Here is a tiny trained network, its code and every weight. The questions are about switching its units off for an input and a class, where a switched-off unit gives its printed mean instead of its output.

import numpy as np


def w(rows, s, z=0):
    codes = np.array(rows[::2]) - 128.0
    scale = np.full(codes.shape[1], s)
    scale[-1] = z or s
    return codes * scale


def norm(h):
    return h / np.sqrt((h * h).mean(-1, keepdims=True) + 1e-5)


def f(y):
    return np.maximum(y, 0)


def log_softmax(a):
    a = a - a.max(-1, keepdims=True)
    return a - np.log(np.exp(a).sum(-1, keepdims=True))


def net(x, mask):
    res = np.array(x, float).reshape(1, 4) / 4 @ E
    u = 0
    for l in range(2):
        y = f(norm(res) @ A[l][:, :-1].T + A[l][:, -1])
        res = res + np.where(mask[u : u + 12], y, B[l][:, -1]) @ B[l][:, :-1]
        u += 12
    return log_softmax(norm(res)[-1] @ U[:, :-1].T + U[:, -1])


A, B = {}, {}
E = w([
[106,8,237,96,179,156,68,40,149],'x0',
[84,169,122,114,168,195,172,128,172],'x1',
[149,49,150,127,96,116,169,116,139],'x2',
[211,179,61,170,222,113,38,105,147],'x3',
],0.0019)
A[0] = w([
[188,160,143,196,253,170,94,143,133,12],'L0N0',
[227,122,169,82,241,165,98,75,131,164],'L0N1',
[154,200,97,183,148,116,129,137,78,93],'L0N2',
[113,175,73,153,185,90,145,191,61,129],'L0N3',
[195,79,168,153,212,100,35,92,144,129],'L0N4',
[156,88,142,95,140,139,197,192,163,179],'L0N5',
[158,126,112,96,119,102,65,109,40,195],'L0N6',
[31,69,189,45,142,163,144,93,164,50],'L0N7',
[12,123,133,60,92,179,180,127,108,132],'L0N8',
[128,161,110,155,161,119,116,186,135,57],'L0N9',
[137,137,74,141,187,159,86,86,196,7],'L0N10',
[31,99,130,92,93,226,105,112,203,102],'L0N11',
],0.0028,0.0014)
B[0] = w([
[3,34,89,208,157,70,149,140,143,196],'L0N0',
[132,85,109,71,198,98,184,192,165,236],'L0N1',
[132,141,127,111,107,167,59,101,64,191],'L0N2',
[172,167,162,122,102,139,97,139,99,205],'L0N3',
[119,171,114,79,99,118,196,166,192,241],'L0N4',
[142,91,168,161,147,88,116,134,89,197],'L0N5',
[112,160,133,142,94,199,133,133,171,189],'L0N6',
[88,184,150,157,118,176,134,36,63,242],'L0N7',
[180,100,80,234,188,153,125,82,89,255],'L0N8',
[182,146,146,133,95,209,109,128,138,160],'L0N9',
[53,109,70,172,198,53,116,152,178,175],'L0N10',
[159,120,129,172,139,99,128,97,69,218],'L0N11',
],0.0033,0.0027)
A[1] = w([
[107,146,22,203,157,159,219,152,76,250],'L1N0',
[129,78,106,171,220,113,116,133,191,186],'L1N1',
[200,75,181,70,161,145,221,77,143,200],'L1N2',
[146,90,158,142,62,92,188,101,33,134],'L1N3',
[50,145,53,120,196,97,111,107,185,75],'L1N4',
[163,213,98,106,148,181,83,190,134,149],'L1N5',
[196,146,41,67,139,73,145,156,140,213],'L1N6',
[143,55,170,33,118,112,121,128,186,79],'L1N7',
[196,112,132,141,128,97,154,196,100,104],'L1N8',
[141,116,69,167,172,50,80,78,234,76],'L1N9',
[113,52,183,66,135,73,159,106,132,127],'L1N10',
[138,101,77,173,85,168,136,252,106,142],'L1N11',
],0.0031,0.0013)
B[1] = w([
[134,82,154,78,89,97,85,120,154,255],'L1N0',
[82,89,173,94,161,67,146,211,126,194],'L1N1',
[147,211,110,167,36,161,60,127,115,193],'L1N2',
[114,125,133,118,242,183,171,141,154,212],'L1N3',
[119,43,142,143,210,4,169,192,122,181],'L1N4',
[147,172,126,196,131,94,50,126,66,182],'L1N5',
[51,147,177,145,166,169,107,39,78,185],'L1N6',
[58,218,108,64,72,157,105,136,171,157],'L1N7',
[154,115,110,115,149,151,173,207,178,157],'L1N8',
[31,143,171,151,150,88,176,108,120,179],'L1N9',
[146,179,72,115,105,112,123,114,156,176],'L1N10',
[208,67,93,81,129,119,125,109,165,188],'L1N11',
],0.0033,0.0044)
U = w([
[208,230,55,190,73,108,16,165,39,184],'0',
[220,36,88,99,100,147,227,224,152,57],'1',
[14,99,130,136,254,1,123,196,178,190],'2',
[63,215,157,50,14,142,93,106,225,7],'3',
[69,91,195,210,139,221,176,20,36,175],'4',
],0.0071,0.0016)

Each question gives the input, the list of numbers given to net, and the class t.
The units are the neurons (one row each of A and B). Each row of codes is followed by its name. A weight is (code - 128) times the scale printed after its matrix; where a second scale follows, it is the last column's (A, B and U).
mask holds one flag per neuron, layer by layer. A switched-off neuron (its flag False) gives its mean, the last column of its row in B, instead of its output. The means were averaged over made-up inputs and are rounded, as every weight is.
A unit's drop is (log p(t) with every unit on - log p(t) with that unit switched off) / (log p(t) with every unit on - log p(t) with every unit switched off).
The circuit of an input: a set's keep is (log p(t) with only the set's units on - log p(t) with every unit switched off) / (log p(t) with every unit on - log p(t) with every unit switched off). Starting from the 12 units with the biggest drops (on a tie, the unit counted first), units are removed one at a time, each time the one whose removal leaves the highest keep (on an exact tie, the one counted first), for as long as the keep stays at least 0.8.
units of the circuit, in order: the units of the circuit, biggest drop first
most important unit: the unit with the biggest drop
top k neurons: the k neurons with the biggest drops, biggest first
top k neurons in layer l: the k neurons of layer l with the biggest drops, biggest first
drop of u: that unit's drop, to one decimal
input [6,-5,7,-3], class 3: units of the circuit, in order -> [L1N7 L1N10 L1N2]
input [-1,-3,-1,-6], class 4: units of the circuit, in order -> [L1N4 L0N8]
input [4,-5,-8,-3], class 4: units of the circuit, in order -> [L0N7 L1N1]
input [-3,5,3,-7], class 4: units of the circuit, in order -> [L0N1 L0N8]
input [-8,4,-3,-8], class 1: top neuron -> [L1N11]
input [-5,2,4,0], class 0: top 2 neurons -> [L1N5 L0N0]
input [8,0,-3,-1], class 3: units of the circuit, in order -> [L0N4 L1N2 L1N7 L0N0]
input [-6,-2,-6,-8], class 1: top 4 neurons -> [L1N11 L1N2 L0N7 L1N3]
input [6,-4,8,-3], class 3: top 3 neurons in layer 1 -> [L1N7 L1N10 L1N2]
input [0,6,-8,-3], class 4: top 2 neurons in layer 1 -> [L1N2 L1N10]
input [-6,-7,7,1], class 1: top 2 neurons -> [L1N8 L1N2]
input [-3,7,7,-5], class 4: top 4 neurons in layer 0 -> [L0N1 L0N7 L0N4 L0N8]
input [4,-6,8,-3], class 3: top 3 neurons -> [L1N7 L0N8 L1N10]
input [-2,-6,-4,-7], class 1: top neuron -> [L0N7]
input [-7,-6,-2,-6], class 1: top 2 neurons -> [L1N11 L1N2]
input [8,-1,-1,-1], class 3: top 2 neurons in layer 0 -> [L0N4 L0N1]
input [-1,-7,-2,6], class 2: drop of L0N7 -> 0.1
input [0,0,-8,8], class 2: drop of L0N0 -> 0.1
input [-4,2,1,8], class 2: drop of L0N0 -> 0.5
input [0,-4,1,-5], class 4: most important unit -> L0N1
input [0,-7,-3,4], class 2: drop of L0N0 -> 1.1
